Below are the code and all the weights of a small trained network. Each question names an input and a target symbol and asks about switching units off, where a switched-off unit gives its printed mean instead of its output.

import numpy as np


def w(rows, s, z=0):
    codes = np.array(rows[::2]) - 128.0
    scale = np.full(codes.shape[1], s)
    scale[-1] = z or s
    return codes * scale


def norm(h):
    return h / np.sqrt((h * h).mean(-1, keepdims=True) + 1e-5)


def softmax(a):
    e = np.exp(a - a.max(-1, keepdims=True))
    return e / e.sum(-1, keepdims=True)


def log_softmax(a):
    a = a - a.max(-1, keepdims=True)
    return a - np.log(np.exp(a).sum(-1, keepdims=True))


def net(x, mask):
    ids = ['ΞΣΩβεψ'.index(c) for c in x.split()]
    T = len(ids)
    res = E[ids] + P[:T]
    u = 0
    for l in range(3):
        r = norm(res)
        for j in range(2):
            rows = slice(4 * j, 4 * j + 4)
            q, k, v = (r @ M[l][rows].T for M in (Q, K, V))
            z = softmax(np.where(np.tri(T) > 0, q @ k.T / 4**0.5, -1e9)) @ v
            o = O[l][rows]
            res = res + np.where(mask[u + j], z, o[:, -1]) @ o[:, :-1]
        u += 2
    return log_softmax(norm(res)[-1] @ U[:, :-1].T + U[:, -1])


Q, K, V, O = {}, {}, {}, {}
E = w([
[139,128,139,141],'Ξ',
[122,130,153,130],'Σ',
[159,168,128,1],'Ω',
[104,126,143,150],'β',
[105,125,153,138],'ε',
[129,127,132,155],'ψ',
],0.041)
P = w([
[119,111,125,125],'0',
[133,119,167,145],'1',
[134,75,155,136],'2',
[96,122,98,115],'3',
[127,158,164,142],'4',
[152,44,154,125],'5',
[97,104,100,104],'6',
[104,185,154,142],'7',
[162,111,192,151],'8',
[107,56,116,99],'9',
[72,171,94,112],'10',
[136,153,206,152],'11',
[94,6,158,133],'12',
],0.016)
Q[0] = w([
[65,122,186,114],'0.h0',
[207,149,172,95],'0.h0',
[42,102,110,85],'0.h0',
[105,151,97,82],'0.h0',
[72,112,70,108],'0.h1',
[215,149,135,2],'0.h1',
[166,184,62,197],'0.h1',
[125,166,165,69],'0.h1',
],0.011)
K[0] = w([
[122,191,161,82],'0.h0',
[164,117,152,76],'0.h0',
[141,225,61,87],'0.h0',
[116,137,117,86],'0.h0',
[108,134,126,124],'0.h1',
[68,117,204,250],'0.h1',
[163,169,83,99],'0.h1',
[128,131,91,208],'0.h1',
],0.011)
V[0] = w([
[129,196,179,125],'0.h0',
[145,2,118,102],'0.h0',
[87,128,62,129],'0.h0',
[126,96,140,163],'0.h0',
[137,158,170,147],'0.h1',
[155,205,101,96],'0.h1',
[75,245,138,151],'0.h1',
[99,135,182,192],'0.h1',
],0.0068)
O[0] = w([
[198,98,19,115,182],'0.h0',
[53,163,201,151,110],'0.h0',
[184,82,233,182,72],'0.h0',
[60,119,102,143,188],'0.h0',
[114,135,83,65,171],'0.h1',
[2,115,193,148,11],'0.h1',
[111,129,132,128,136],'0.h1',
[198,182,77,28,254],'0.h1',
],0.0044,0.0042)
Q[1] = w([
[220,69,165,139],'1.h0',
[138,162,233,181],'1.h0',
[133,3,131,116],'1.h0',
[201,130,82,34],'1.h0',
[59,205,108,143],'1.h1',
[126,224,211,171],'1.h1',
[87,206,12,82],'1.h1',
[185,203,202,148],'1.h1',
],0.013)
K[1] = w([
[79,112,99,110],'1.h0',
[116,94,95,114],'1.h0',
[122,205,85,114],'1.h0',
[118,134,148,192],'1.h0',
[172,88,188,169],'1.h1',
[150,3,118,122],'1.h1',
[176,153,205,140],'1.h1',
[137,29,101,73],'1.h1',
],0.017)
V[1] = w([
[139,201,128,170],'1.h0',
[109,180,149,35],'1.h0',
[67,90,178,141],'1.h0',
[179,211,122,77],'1.h0',
[153,96,90,250],'1.h1',
[17,142,156,120],'1.h1',
[148,95,160,61],'1.h1',
[106,146,62,148],'1.h1',
],0.014)
O[1] = w([
[135,129,171,186,82],'1.h0',
[158,55,160,98,207],'1.h0',
[67,124,175,107,190],'1.h0',
[199,134,152,107,123],'1.h0',
[155,196,199,101,118],'1.h1',
[1,135,82,124,255],'1.h1',
[154,16,76,148,140],'1.h1',
[157,247,95,130,73],'1.h1',
],0.0086,0.0054)
Q[2] = w([
[200,143,74,246],'2.h0',
[120,91,117,65],'2.h0',
[86,78,100,146],'2.h0',
[129,126,98,117],'2.h0',
[99,119,150,174],'2.h1',
[155,68,179,35],'2.h1',
[46,37,234,75],'2.h1',
[106,208,42,115],'2.h1',
],0.012)
K[2] = w([
[175,131,53,116],'2.h0',
[152,76,211,203],'2.h0',
[115,121,112,208],'2.h0',
[138,167,123,184],'2.h0',
[109,152,164,113],'2.h1',
[140,112,99,63],'2.h1',
[139,132,98,54],'2.h1',
[89,147,89,249],'2.h1',
],0.014)
V[2] = w([
[137,81,172,125],'2.h0',
[105,107,162,142],'2.h0',
[119,154,68,66],'2.h0',
[146,124,148,63],'2.h0',
[114,123,119,8],'2.h1',
[134,144,177,145],'2.h1',
[156,130,116,105],'2.h1',
[139,181,78,9],'2.h1',
],0.017)
O[2] = w([
[62,125,198,137,164],'2.h0',
[149,126,179,124,180],'2.h0',
[113,139,51,106,108],'2.h0',
[95,52,135,118,125],'2.h0',
[137,127,174,87,254],'2.h1',
[117,111,105,157,97],'2.h1',
[128,128,189,132,127],'2.h1',
[99,113,227,4,224],'2.h1',
],0.014,0.0089)
U = w([
[238,105,176,183,234],'Ξ',
[197,32,140,128,106],'Σ',
[212,125,59,8,117],'Ω',
[68,239,122,109,5],'β',
[55,85,104,128,156],'ε',
[185,240,195,168,140],'ψ',
],0.014,0.0021)

Each question gives the input, a string of symbols that net reads in full, and the target symbol t.
The units are the heads (4 rows each of Q, K, V and O). Each row of codes is followed by its name. A weight is (code - 128) times the scale printed after its matrix; where a second scale follows, it is the last column's (O and U).
mask holds one flag per head, layer by layer. A switched-off head (its flag False) gives its mean, the last column of its rows in O, instead of its output. The means were averaged over made-up inputs and are rounded, as every weight is.
A unit's drop is (log p(t) with every unit on - log p(t) with that unit switched off) / (log p(t) with every unit on - log p(t) with every unit switched off).
The circuit of an input: a set's keep is (log p(t) with only the set's units on - log p(t) with every unit switched off) / (log p(t) with every unit on - log p(t) with every unit switched off). Starting from all 6 units, units are removed one at a time, each time the one whose removal leaves the highest keep (on an exact tie, the one counted first), for as long as the keep stays at least 0.8.
units of the circuit, in order: the units of the circuit, biggest drop first
unit that matters most: the unit with the biggest drop
heads that matter: for each layer, one digit per head in row order, 1 if its drop is at least 0.15 and else 0, layers parted by /
drop when u is switched off: that unit's drop, to one decimal
input Σ ε ε ε ψ ε β ε, target ε: units of the circuit, in order	1.h0, 1.h1, 2.h1
input ψ ε ε ε ε, target ε: unit that matters most	1.h1
input ε ψ ε ε ψ Ξ ε Ξ ε Σ, target Ξ: units of the circuit, in order	1.h0, 2.h1
input ε Ξ ε ψ ψ Σ, target ψ: heads that matter	00 / 01 / 00
input ψ Ω ψ, target Ω: heads that matter	00 / 11 / 10
input Σ ψ ε Ξ ε β ε Σ ε β, target Σ: units of the circuit, in order	1.h0, 0.h1, 1.h1
input ψ Σ Σ Σ, target Σ: heads that matter	01 / 01 / 00
input ψ ψ ψ Ξ, target ψ: heads that matter	00 / 11 / 00
input ε β β β, target β: units of the circuit, in order	1.h1, 2.h1
input ε ε ε β ψ ψ ψ β ε β Σ β, target β: units of the circuit, in order	1.h0, 1.h1, 2.h1
input ψ Σ ε ε, target Σ: units of the circuit, in order	1.h1, 0.h1
input ε ψ β Ξ ψ β, target Ξ: heads that matter	01 / 00 / 01
input Ξ ψ ε, target Ξ: units of the circuit, in order	2.h1, 1.h1
input ε β ε β ε ε, target β: units of the circuit, in order	1.h1
input Ω ε Σ ε ε, target Σ: heads that matter	00 / 11 / 00
input ε ε ψ β ψ ψ, target β: heads that matter	00 / 01 / 00
input ψ ε β Σ, target ε: units of the circuit, in order	1.h1, 2.h1
input ψ Σ ψ ε ε ε Ξ β ε Ξ, target β: heads that matter	00 / 01 / 01
input β Ξ Σ, target β: heads that matter	00 / 11 / 00
input Σ ψ Σ ε Ξ, target Σ: units of the circuit, in order	1.h1
input ψ Σ ψ β, target Σ: units of the circuit, in order	1.h1, 0.h1
input ψ ε β Ξ ψ ε Σ Ξ ψ ε, target Ξ: heads that matter	00 / 10 / 01
input β Ξ ε β, target Ξ: units of the circuit, in order	1.h1, 2.h1
input Ξ ε Ξ, target Ξ: units of the circuit, in order	2.h1, 1.h1
input β β ψ Σ, target β: drop when 2.h1 is switched off	0.1
input Σ Σ ε ε Ξ Σ ψ, target Ξ: drop when 1.h1 is switched off	0.4
